Here is a tiny trained network, its code and every weight. The questions are about switching its units off for an input and a class, where a switched-off unit gives its printed mean instead of its output.

import numpy as np


def w(rows, s, z=0):
    codes = np.array(rows[::2]) - 128.0
    scale = np.full(codes.shape[1], s)
    scale[-1] = z or s
    return codes * scale


def f(y):
    return np.maximum(y, 0)


def log_softmax(a):
    a = a - a.max(-1, keepdims=True)
    return a - np.log(np.exp(a).sum(-1, keepdims=True))


def net(x, mask):
    res = np.array(x, float).reshape(1, 8) / 4 @ E
    y = f(res @ A[0][:, :-1].T + A[0][:, -1])
    res = res + np.where(mask, y, B[0][:, -1]) @ B[0][:, :-1]
    return log_softmax(res[-1] @ U[:, :-1].T + U[:, -1])


A, B = {}, {}
E = w([
[128,130,129],'x0',
[196,229,36],'x1',
[255,37,148],'x2',
[129,130,133],'x3',
[125,127,130],'x4',
[128,125,125],'x5',
[128,127,122],'x6',
[58,18,202],'x7',
],0.0092)
A[0] = w([
[210,42,133,186],'n0',
[182,90,163,29],'n1',
[183,108,96,24],'n2',
[47,155,10,58],'n3',
[42,90,160,168],'n4',
[21,219,151,224],'n5',
[178,98,109,47],'n6',
[125,170,115,2],'n7',
[225,134,87,83],'n8',
[170,52,187,121],'n9',
[64,205,58,74],'n10',
],0.011,0.0066)
B[0] = w([
[188,242,190,201],'n0',
[81,241,108,148],'n1',
[159,154,55,143],'n2',
[50,170,186,186],'n3',
[79,72,65,203],'n4',
[13,74,37,247],'n5',
[98,114,50,143],'n6',
[102,202,141,139],'n7',
[204,181,73,181],'n8',
[134,200,207,186],'n9',
[75,255,216,203],'n10',
],0.0097,0.014)
U = w([
[81,139,33,227],'0',
[113,200,154,144],'1',
[252,139,150,192],'2',
[226,162,56,2],'3',
[64,54,101,13],'4',
],0.014,0.0077)

Each question gives the input, the list of numbers given to net, and the class t.
The units are the neurons (one row each of A and B). Each row of codes is followed by its name. A weight is (code - 128) times the scale printed after its matrix; where a second scale follows, it is the last column's (A, B and U).
mask holds one flag per neuron, in row order. A switched-off neuron (its flag False) gives its mean, the last column of its row in B, instead of its output. The means were averaged over made-up inputs and are rounded, as every weight is.
A unit's drop is (log p(t) with every unit on - log p(t) with that unit switched off) / (log p(t) with every unit on - log p(t) with every unit switched off).
The circuit of an input: a set's keep is (log p(t) with only the set's units on - log p(t) with every unit switched off) / (log p(t) with every unit on - log p(t) with every unit switched off). Starting from all 11 units, units are removed one at a time, each time the one whose removal leaves the highest keep (on an exact tie, the one counted first), for as long as the keep stays at least 0.8.
circuit, biggest first: the units of the circuit, biggest drop first
top k neurons: the k neurons with the biggest drops, biggest first
drop when u is switched off: that unit's drop, to one decimal
input [-2,0,2,0,-6,-3,-3,-7], class 2: circuit, biggest first : n5
input [-6,-7,0,-2,5,4,5,1], class 4: circuit, biggest first : n10; n8
input [-1,5,1,-2,4,-1,-6,-1], class 3: circuit, biggest first : n5; n8; n3
input [3,5,-8,-4,-1,2,-5,-6], class 1: top 2 neurons : n10; n3
input [3,1,1,-2,-2,2,-5,-3], class 3: circuit, biggest first : n5; n10; n3
input [4,3,1,2,8,-6,-1,-4], class 3: top 2 neurons : n5; n8
input [2,8,1,4,6,-2,-1,-3], class 3: top 2 neurons : n8; n5
input [-2,2,1,5,-3,-1,-5,0], class 3: top 2 neurons : n5; n10
input [8,-7,8,-6,3,1,0,4], class 1: top 2 neurons : n1; n9
input [-5,8,2,-1,8,-3,7,8], class 2: drop when n10 is switched off : 0.1
input [-2,-3,4,-1,-4,-5,7,7], class 1: drop when n9 is switched off : 0.2
input [-8,8,2,-2,1,-6,2,-5], class 3: drop when n6 is switched off : 0.0
